Rows, each with the grade of its hidden value
In the rows, zero is written as 128.
[159 102  82 107 189 183 132 106 155 120 173 168 130 140 185 164 101] | (34)
[174  85  79 124 177 166 145  90 127 130 182 164 121 151 148 132  93] | (24)
[165 119  67  95 183 216 122 126 171 118 180 176 129 146 191 172 100] | (34)
[159 106 115 104 166 144 135 123 135 128 154 132 113 136 132 110 105] | (26)
[156  97  87 117 191 169 138  97 139 122 170 167 130 143 175 151  98] | (34)
[162  86 119  93 205 160 139 101 148 116 158 146 121 127 173 133  98] | (34)
[156  83 112 114 189 151 146  79 129 123 152 154 126 136 160 135  98] | (34)
[169  70 109 118 209 159 149  75 133 119 158 155 130 135 170 137  92] | (34)
[170  66 112 119 209 154 150  71 130 122 158 159 123 136 163 134  88] | (34)
[166  81 110 107 204 159 141  86 140 120 159 155 126 135 172 139  95] | (34)
[144  89 111 136 167 137 148  77 115 128 149 153 129 138 143 133 108] | (24)
[129 120 187 126 149  70 136 141 116 122 109  80 140 114 120  92 147] | (26)
[168  92 101 120 168 143 144 102 122 132 166 148 115 145 128 112 102] | (26)
[155  82 116 120 186 144 144  88 126 125 149 147 125 134 155 134 100] | (24)
[138  79 139 136 157 119 148  69 108 129 120 137 121 126 126 118 105] | (24)
[170  20 140 147 221 110 179   8  82 130 141 150 124 137 137 103  80] | (34)
[162  82 109 109 203 163 143  80 140 119 149 155 128 135 171 143  83] | (34)
[149 112 115  99 169 158 128 124 155 118 148 142 129 127 172 142 110] | (24)
[163  83 109 122 190 150 146  88 128 123 154 151 127 136 159 132  97] | (24)
[114 150 145 133 109 115 122 150 127 127 117 114 134 121 119 128 145] | (26)
[161  94  82 110 203 185 136 101 151 119 178 171 133 142 186 161  99] | (34)
[162  83  51 138 189 189 147  74 131 129 195 190 131 161 176 168  94] | (34)
[167  80 101 111 200 163 145  79 136 121 164 158 126 139 169 140  92] | (34)
[149 120  87 112 172 177 128 124 151 123 166 163 128 139 170 155 108] | (24)
[172  84  98 114 186 152 144  92 126 129 169 151 116 145 144 119  95] | (24)
[164  74 102 122 203 168 150  75 129 122 165 161 129 140 172 143  89] | (34)
[149 131  98 113 150 157 130 139 139 128 161 143 125 139 144 133 115] | (26)
[150 134  78 106 127 177 120 151 147 132 158 160 111 143 134 141 110] | (26)
[138 112 183  88 157 108 126 135 143 114  96  96 122 102 134 102 122] | (24)
[147 112 104 123 143 143 135 116 126 133 153 142 116 140 124 122 114] | (26)
[154  77 102 133 187 145 150  68 121 126 159 160 129 141 160 136  97] | (24)
[157 136  89 104 152 169 122 142 150 128 172 149 118 143 143 133 112] | (26)
[166  75  61 145 210 183 154  58 120 129 189 188 133 150 172 155  87] | (34)
[139 146  90 103 144 175 117 151 162 121 159 153 133 136 173 160 126] | (24)
[159  76 113 122 196 150 149  72 122 123 152 145 127 136 161 134  96] | (34)
[148  92 118 126 170 139 145  95 124 125 142 146 128 132 147 134 105] | (24)
[163  77  90 134 193 156 153  64 119 128 170 167 128 147 160 141  95] | (34)
[161  72 128 126 174 123 154  79 106 134 158 137 111 140 117  93  97] | (26)
[148  90 136 121 175 125 142  88 119 126 136 128 125 129 139 115 107] | (24)
[108 126 165 147 122  87 134 110 113 124 102 106 146 115 121 123 147] | (26)
[162  56 127 123 206 134 154  62 112 123 148 142 127 135 153 122  93] | (34)
[159 108  81 108 187 186 128 106 155 120 170 167 130 141 183 161 102] | (34)
[184  32 109 140 214 130 170  29  98 130 163 156 123 146 141 111  77] | (24)
[166  90  99 115 178 154 142 114 127 132 164 144 114 144 138 116  99] | (26)
[166  97 106  98 177 153 132 116 144 126 161 147 112 137 145 122  98] | (24)
[163 123  89  96 166 172 123 144 153 125 176 149 117 141 150 132 111] | (26)
[167  91  89 120 182 153 143  99 130 131 177 162 117 148 139 121 100] | (26)
[165 108 102 104 176 166 134 121 139 128 165 138 113 140 139 116 103] | (26)
[160 132  73  96 156 191 119 144 161 127 182 164 117 146 160 146 110] | (24)
[174  90  89 109 182 169 141  89 136 127 171 160 114 143 156 137  87] | (24)
[159  98  77 111 185 181 137  97 148 121 173 171 131 142 178 160  98] | (34)
[112 209  98 109  87 159  88 221 173 122 150 123 138 131 146 158 163] | (26)
[162  98  60 125 189 193 139  94 143 124 191 183 134 152 182 169  99] | (34)
[171   1 187 180 222  44 212   1  23 141 118 123 117 136  82  53  73] | (24)
[164 100  78  99 184 190 131 105 146 122 168 175 117 142 173 152  90] | (34)
[162  93  93 117 191 166 136  95 139 121 165 161 129 142 164 146 101] | (34)
[141  73 123 138 155 131 149  69 103 136 123 150 111 133 114 118  95] | (24)
[148 116  94 121 161 161 133 112 139 126 154 152 129 140 155 145 113] | (24)
[162  84 107 112 199 158 144  82 137 120 155 156 128 133 170 141  98] | (34)
[126 138 151 142 131  90 132 144 118 127 134  99 148 129 120 110 154] | (26)
[158 101  89 105 193 181 134 106 152 119 166 164 128 137 181 150  96] | (34)
[161  84 111 114 193 156 142  88 141 120 151 149 127 134 167 137  96] | (34)
[158  87 102 120 187 157 144  84 129 124 157 155 124 138 160 139 101] | (24)
[158  94  97 117 202 166 143  82 137 121 164 161 129 139 178 146  96] | (34)
[143  96 118 130 152 138 141 101 120 129 142 142 126 136 135 127 109] | (24)
[130 131 142 107 136 130 120 144 144 121 119 119 125 119 140 128 123] | (24)
[164 109  91  93 173 179 124 128 156 124 165 152 114 138 159 138 100] | (24)
[158 119  85  92 178 182 124 132 163 120 173 162 120 138 174 144 102] | (24)
[140  75 123 136 158 135 147  75 112 128 127 152 119 130 137 133 103] | (24)
[169  34 132 134 224 125 171  25  99 126 148 153 125 137 143 115  82] | (34)
[159  94  94 109 196 173 138  96 143 121 166 162 127 138 172 148 100] | (34)
[157  71 101 130 194 152 152  70 121 125 159 159 128 140 158 137  96] | (34)
[167  79  87 118 192 168 148  93 127 130 173 167 115 148 147 129  93] | (24)
[163  80 114 111 190 151 142  94 136 122 152 150 125 133 157 133  97] | (24)
[128 121 132 124 131 124 130 121 127 128 130 124 126 128 130 122 125] | (26)
[163 101  88 118 174 157 141 106 125 132 176 151 117 150 137 121 100] | (26)
[135 115 101 140 139 139 138 106 119 133 151 174 128 143 131 134 120] | (26)
[115 143 169 143 144  77 132 146 120 120 122  90 157 119 134 118 158] | (26)
[150 101 110 124 173 150 139 100 130 124 144 152 129 133 156 138 105] | (24)
[111 185 116 126 114 142 102 197 159 119 145 126 155 128 161 163 168] | (26)
[163 100 113 113 188 154 137 101 140 120 149 151 128 132 167 140 107] | (24)
[139  89 147 138 156 108 145  85 112 128 122 127 125 127 125 112 113] | (24)
[144  87 121 138 167 127 148  80 110 132 139 140 129 137 138 123 109] | (24)
[164 104  93 103 191 180 134 105 153 117 167 159 129 136 181 151  95] | (34)
[102 168 130 129  86 125 107 166 142 125 111 117 136 120 126 144 153] | (26)
[142  96 124 136 157 128 143  94 112 131 141 140 125 136 128 124 112] | (24)
[161 123  89 106 159 162 125 133 143 129 168 150 116 144 137 125 112] | (26)
[138 132  90 117 149 170 121 142 147 124 159 150 128 136 160 157 118] | (24)
[163  85  98 106 201 171 141  81 142 119 165 162 126 137 178 142  91] | (34)
[164 118  93 105 162 157 128 135 143 128 169 146 116 141 145 123 109] | (26)

New part:
[123 119 132 116 137 124 119 132 126 123 114 143 123 125 105 113] | J
[111 163 136  79 137 128 129 125 114 105 108  83 146  87 110 100] | M
[148 157 134  47 124  90 159 124  77 148 118 124 127 123  87 132] | V
[129 112 115 210 152 138 121 141 158 122 117 125 128 122 148 112] | M
[173 134 140 108 144  85 180 118  97 166 139  96 112 160  98 117] | M
[ 95 166 141  39 125 146 127 127 133 106  77  92 155  72  96  97] | J
[ 86 174 142  47 137 158 151 140 173  98  88 136 151  53 134  76] | J
[124 122 130 146 147 119 130 134 134 119 120 131 127 124 117 108] | M
[156 161 118 112 165 122 169 115 161 160 134 104 110 108 145 104] | M
[ 95 117 120 116 126 162  87 136 156 119  87 154 138 111 111 120] | J
[161 165 117 100 157 119 190 115 143 159 171 106 108 104 179 108] | M
[125 133 137  57 118 118 137 125 122 141 107 160 127 127  85 129] | V
[139 141 123 158 167 107 144 141 141 122 108 111 127 108 116 100] | M
[106 158 139  53 119 132 131 116 124 123 108 127 139  96 101 115] | V
[120 106 111 231 159 168 104 135 177 118 144 154 118 129 195 101] | M
[ 83 160 150  12  97 151 143 121 122 111 113 111 151  83 137 117] | V
[116 113 115 181 134 151 109 134 140 112 131 140 131 114 164 115] | M
[169 120 128 127 148  96 139 118  89 161 162 130 104 176 122 129] | J
[125  75 114 211 139 148 101 147 172 128 114 167 117 148 147 131] | M
[ 82 156 136  54 121 156 116 132 155 111 106 146 145  82 130 109] | V
[174 121 129  94 149  97 160 106 144 181 145 136  90 169  92 135] | J
[ 82 133 142  82 114 154  89 130 123 104  97 134 152 108 104 112] | V
[154  46 114 255 120 128  72 127  83 135 207 218 102 208 187 167] | J
[150 140 140  57 137  99 177 128 134 168  97  97 117 144  73 125] | V
[119  97 115 179 144 163 114 128 216 151 126 167 107 147 160 129] | M
[124 126 127 146 133 130 106 120  96 117 140 146 131 123 139 115] | J
[140 161 127 123 154 108 137 107  72 138 189 108 118 133 170 111] | M
[ 50 162 145  81 136 170  91 151 137  73  74 119 174  65 125  79] | M
[151 100 119 188 151 103 115 136 128 149 124 137 108 168  96 138] | M
[157 135 134  25 110  89 146 108  88 195 109 130 108 174  48 173] | V
[135 114 132  87 129 113 117 134 101 143 113 162 121 146  83 130] | V
[114 114 103 179 139 160  81 134 154 126 146 200 119 128 179 129] | J
[134 132 119 142 151 143 125 126 150 139 123 118 122 123 150 113] | M
[162 117 127 116 144  97 140 118 115 168 160 142  99 184 122 139] | J
[130 153 126 108 149 129 133 114 132 151 109 131 116 130 146 116] | J
[127  82 118 157 130 144 111 146 173 151  91 187 114 160 111 136] | V
[131  65 113 202 128 137  94 150 151 133 104 188 115 166 115 141] | J
[119 100 123 103 126 143 107 142 167 146  85 187 119 137  87 132] | V
[145 153 136  64 138 103 167 126 113 146 115  92 124 121 101 115] | J
[149 164 139   1 135 117 203 122 179 200  68 114 107 125  61 120] | V
[125  97 119 129 131 152 124 140 199 164  90 193 110 155 113 143] | V
[182 150 141 158 158  69 194 119  77 149 179  93 118 150 115  98] | M
[168 138 135  74 146  84 172 113 111 175 164 134 100 163 122 128] | J
[146  89 115 159 141 127 122 144 167 160 108 148 105 172 117 145] | J
[116  60 114 206 138 168  75 141 198 139 127 201 109 175 155 135] | M
[115  97 108 183 124 160  77 141 133 125 111 182 126 133 133 141] | J
[137 100 119 161 145 130 127 147 163 146 109 143 113 153 126 128] | M
[ 84 153 143  69 121 155 103 128 128  96  86 108 159  87 106  99] | J
[156 100 116 162 139 119 143 136 150 164 136 153 103 172 135 149] | J
[160  84 109 141 137 125 123 129 201 180 104 145  92 178  89 163] | J
[158  97 119 156 144 116 114 130 130 162 132 137 103 185 110 146] | M
[151 141 111 145 155 124 153 126 171 161 123 114 110 122 146 124] | M
[ 76 155 142   1 108 167 127 122 177 130  81 134 141  81 105 115] | V
[136 152 129 108 141 114 128 117  87 128 150 104 128 121 136 114] | M
[125  80 117 203 132 129 108 152 152 122 100 170 125 137 113 133] | J
[135  62 115 237 136 129 100 150 158 134 118 172 114 170 128 142] | J
[158  87 112 230 150 105 107 142 134 147 124 141 109 178 108 145] | M
[ 63 144 141  79 117 172  71 135 129  88  89 128 160  93 115 105] | J
[158  93 110 203 148 117 122 143 140 148 137 146 106 173 141 137] | M
[180 135 138 108 146  85 180 113 109 170 142 107 107 165 100 120] | M
[160 128 129  72 149 106 161 118 163 181 124 136  95 160  91 130] | J
[119 145 134 114 137 128 116 122 109 109 131 108 140 101 127 104] | M
[150 121 129 115 147 107 133 128 111 158 149 139 109 164 125 128] | J
[129  94 115 218 142 142 106 138 149 127 136 145 117 145 162 122] | M
[ 94 153 142  80 120 148 111 124 114  97  99 110 157  89 109 101] | J
[141  55 101 255 164 173  52 126 207 117 173 225  94 164 186 114] | M
[ 92 156 134  23 114 157 136 121 146 123 114 147 139  83 135 109] | V
[151 153 137  34 146  98 181 122 136 175 124 117 110 141 106 123] | V
[132 148 131  44 139 125 140 120 147 167 106 164 114 137  89 121] | V
[131 119 123 125 132 135 118 121 132 154 138 186 115 147 135 132] | J
[146 131 138  54 135 106 156 126 140 175  86 106 115 151  57 132] | J
[118 112 115 135 125 170 107 120 163 157 135 181 116 142 167 136] | V
[114 156 134  71 131 131 121 120 107 118 112 119 141  99 104 110] | J
[112 121 114 174 143 164 117 128 189 142 129 168 118 131 170 122] | J
[159 160 125 157 162 105 134 108  56 134 211 108 118 134 184 104] | M
[117 111 115 196 145 162 118 135 177 126 123 139 125 121 169 110] | M
[144 160 128  65 136 124 132  98 102 175 157 149 108 143 137 132] | V
[110  93 106 150 115 154  78 135 155 148 116 195 118 140 128 159] | V
[ 82 123 149  64 101 146 106 138 128 111  78 130 150 118  82 128] | V
[150 111 125 116 141 111 129 127 131 170 134 149 102 172 112 143] | J
[117  91 111 206 154 173  90 121 218 137 152 177 103 145 185 123] | M
[154 145 127  35 140 113 146 113 126 180 144 152 103 156 117 138] | V
[160 166 128  67 138  97 167 101  71 170 179 117 111 143 143 130] | V
[158 133 134  32 140 101 179 112 150 190 134 134  95 156  96 134] | V
[135 139 138  99 149  95 151 143 135 123  88  96 131 111  68 110] | M
[148  78 116 210 113 114  94 133  65 131 170 203 112 174 148 154] | V
[131  71 117 170 127 142  97 144 156 147 102 194 116 167 103 144] | V
[177 139 123 154 181  96 172 134 164 155 109 123 107 135  97  93] | M
[128  90 127 105 115 129 103 124 144 167 120 207 104 177  97 154] | V
[121 115 125 101 126 136 111 122 142 151 121 185 116 143 115 135] | V
